Each row has a name. Each piece below is followed by the name of the row it came from, unless a question asks for something else. Each question is about the rows just above it. Places in a row count from 0.

Columns, left to right: Z M Q K B G
[ 83 135  98 185 153 109] -> nure
[160 107 125 172  92 161] -> Regos
[134 130 148 156 113  99] -> gub
[141 126 152 149 139 160] -> Volav
[121 168 179 135 131 147] -> Lazat
[122  86 108 179 104 100] -> bosu
[160  84 125 133 162  59] -> nus
[154 126 125 118 134 117] -> voz
[101  87 126 184 155 134] -> Sase
[175 163  92 161  78 132] -> patut
[157 142 102 133  53 158] -> Tikik
Where in the named rows is [83]?  nure, 0
Where in the named rows is [109]?  nure, 5
Shift each entry of [149] by -1 times 1:  [148]
Shift each entry of [135  98 185 153] by +1 times 1:  [136  99 186 154]
[168  86  84] is in which column, read top down?  M
Which column holds [160 154 101 175 157] top down?  Z
Table of tags by key:
[135] -> Q_895
[107] -> Q_225
[136] -> Q_643
[163] -> Q_488
[92] -> Q_402
[162] -> Q_510
[108] -> Q_451
The tag of patut, keyed by place 1:  Q_488

Columns, left to right: X D U R P V
[ 92  91  37  82 167 148] -> Volav
[124 169  98 118 167 146] -> nus
[176  99  48  63 218  46] -> Lazat
[152  87  94 140  77 173] -> sodil
[ 48  62 218  37  49  52] -> nure
[136 133  50 166  62 110] -> voz
[189  54 155  91 153  81] -> Regos
The row with [ 48  63 218] is  Lazat
Table of tags by key:
[54] -> Q_626
[62] -> Q_255
[49] -> Q_551
[48] -> Q_393
[99] -> Q_997
[218] -> Q_316
[63] -> Q_213
[100] -> Q_455
The tag of nure, keyed by place 1:  Q_255
find: [189  54 155  91 153  81]  Regos

Columns, left to right: S F L C
[213  98 119 110] = nus
[167 109 138 131] = Lazat
[213  98  93 100] = Tikik
[109] is at row and place  Lazat, 1
find: [213  98 119 110]  nus

Columns, left to right: J T W H A E
[193 159 200  42 125 194] : Sase
[143 146 194  45 123 190] : Tikik
[119 153 219  61 188 174] : nure
[128 146 218  58 194 173] : nus
[163 144 187  40 117 189] : Lazat
[173 145 225  44 167 194] : patut
[118 156 213  54 147 191] : bosu
[114 160 218  59 164 184] : Volav
[187 155 190  39 118 187] : Regos
[186 153 219  40 150 196] : gub
Which row holds [ 54 147 191]?  bosu
key -> tag
[40] -> Q_197
[185] -> Q_273
[174] -> Q_770
[173] -> Q_377
[163] -> Q_983
[186] -> Q_803
[196] -> Q_210
[114] -> Q_672
[128] -> Q_287
Look up the entry of gub at place 0 in the table:  Q_803
find: [118 156 213  54 147 191]  bosu

Columns, left to right: neru Gug muno zupet Gebu
[163 179 126 135 103]  bosu
[149 147 144 192 163]  patut
[112 173 195 107  94]  Regos
[208 146  65 108  97]  Lazat
Where do [179 126 135] appear?  bosu
[126 144] is in which column, read top down?  muno
[144 192] with -1 step of 1 on every entry:  [143 191]
Which column holds this, read top down? [147 173]  Gug
Move every entry of [147] by +1 step of 1.  [148]
[144] with -1 step of 1 on every entry:  [143]

Columns, left to right: Bug pozib nisum fuz tuv
[212 211 117  57  76]  Sase
[140 211 117  57  76]  bosu
[ 84  42  75 211 124]  nure
[ 76  38  94 181 151]  Regos
[199  88  49  44  80]  nus
[175  51  35  99  67]  Lazat
[110  53  52 178  40]  voz
[ 66 156 221 168 204]  Volav
The row with [ 38  94 181] is  Regos
tags:
[168] -> Q_361
[57] -> Q_948
[44] -> Q_613
[178] -> Q_598
[181] -> Q_917
Join Volav by its entry at place 3:  Q_361
find: [212 211 117  57  76]  Sase

Columns, left to right: vum vuv zabi Rigar folet
[119 133 125 124  84]  nus
[110 106 153 112 172]  patut
[110 106 140 112 172]  bosu
[110 106 140 112 199]  Sase
[154 154 135 130 108]  gub
[103 100 136 110 175]  Regos
[107 124  84 133 125]  sodil
Row and place of [135] in the named rows:  gub, 2
key -> tag
[153] -> Q_543
[134] -> Q_607
[141] -> Q_757
[140] -> Q_544
[135] -> Q_382
[108] -> Q_987
Look up the entry of gub at place 2 in the table:  Q_382
Shift each entry of [140 112] by +1 times 1:  [141 113]
Which row holds [107 124]?  sodil
find: [110 106 140 112 199]  Sase
Which column holds [125 153 140 140 135 136] top down?  zabi
find: [124  84 133 125]  sodil

